Here is a tiny trained network, its code and every weight. The questions are about switching its units off for an input and a class, where a switched-off unit gives its printed mean instead of its output.

import numpy as np


def w(rows, s, z=0):
    codes = np.array(rows[::2]) - 128.0
    scale = np.full(codes.shape[1], s)
    scale[-1] = z or s
    return codes * scale


def f(y):
    return y / 2 * (1 + np.tanh(0.7978845608 * (y + 0.044715 * y**3)))


def log_softmax(a):
    a = a - a.max(-1, keepdims=True)
    return a - np.log(np.exp(a).sum(-1, keepdims=True))


def net(x, mask):
    res = np.array(x, float).reshape(1, 3) / 4 @ E
    y = f(res @ A[0][:, :-1].T + A[0][:, -1])
    res = res + np.where(mask, y, B[0][:, -1]) @ B[0][:, :-1]
    return log_softmax(res[-1] @ U[:, :-1].T + U[:, -1])


A, B = {}, {}
E = w([
[65,19,222,162],'x0',
[69,43,92,2],'x1',
[2,114,68,235],'x2',
],0.0073)
A[0] = w([
[116,90,127,14,169],'n1',
[188,159,112,62,143],'n2',
[206,254,136,177,194],'n3',
[39,92,99,153,253],'n4',
[68,84,179,211,143],'n5',
[133,168,80,214,246],'n6',
[50,63,94,128,192],'n7',
[186,135,202,102,249],'n8',
],0.01,0.0044)
B[0] = w([
[54,156,85,66,212],'n1',
[197,100,145,84,195],'n2',
[138,96,55,195,255],'n3',
[146,214,98,152,230],'n4',
[254,173,223,165,217],'n5',
[57,150,82,232,228],'n6',
[157,194,68,162,210],'n7',
[122,35,140,98,205],'n8',
],0.0088,0.0091)
U = w([
[173,164,99,87,140],'0',
[135,205,199,193,118],'1',
[2,134,23,156,154],'2',
[198,38,155,177,166],'3',
[75,118,184,131,1],'4',
[73,40,222,33,137],'5',
],0.0084,0.0079)

Each question gives the input, the list of numbers given to net, and the class t.
The units are the neurons (one row each of A and B). Each row of codes is followed by its name. A weight is (code - 128) times the scale printed after its matrix; where a second scale follows, it is the last column's (A, B and U).
mask holds one flag per neuron, in row order. A switched-off neuron (its flag False) gives its mean, the last column of its row in B, instead of its output. The means were averaged over made-up inputs and are rounded, as every weight is.
A unit's drop is (log p(t) with every unit on - log p(t) with that unit switched off) / (log p(t) with every unit on - log p(t) with every unit switched off).
The circuit of an input: a set's keep is (log p(t) with only the set's units on - log p(t) with every unit switched off) / (log p(t) with every unit on - log p(t) with every unit switched off). Starting from all 8 units, units are removed one at a time, each time the one whose removal leaves the highest keep (on an exact tie, the one counted first), for as long as the keep stays at least 0.8.
circuit, biggest first: the units of the circuit, biggest drop first
k most important neurons: the k neurons with the biggest drops, biggest first
drop of u: that unit's drop, to one decimal
input [-5,-3,-8], class 3: circuit, biggest first => (n3 n8)
input [1,3,8], class 1: circuit, biggest first => (n5 n4)
input [6,5,-4], class 5: circuit, biggest first => (n6 n3)
input [-8,-2,1], class 2: circuit, biggest first => (n5)
input [8,7,1], class 1: circuit, biggest first => (n5 n4)
input [0,-5,-2], class 3: 2 most important neurons => (n1 n4)
input [5,6,5], class 0: circuit, biggest first => (n5 n6 n7)
input [1,-4,-2], class 3: 2 most important neurons => (n1 n4)
input [0,-3,6], class 1: 2 most important neurons => (n5 n1)
input [3,4,7], class 1: drop of n5 => 0.4
input [-2,-1,-3], class 3: drop of n3 => 0.1
input [3,-2,4], class 1: drop of n5 => 0.2
input [3,-2,6], class 1: drop of n8 => 0.0
input [-8,-3,-5], class 3: most important neuron => (n3)
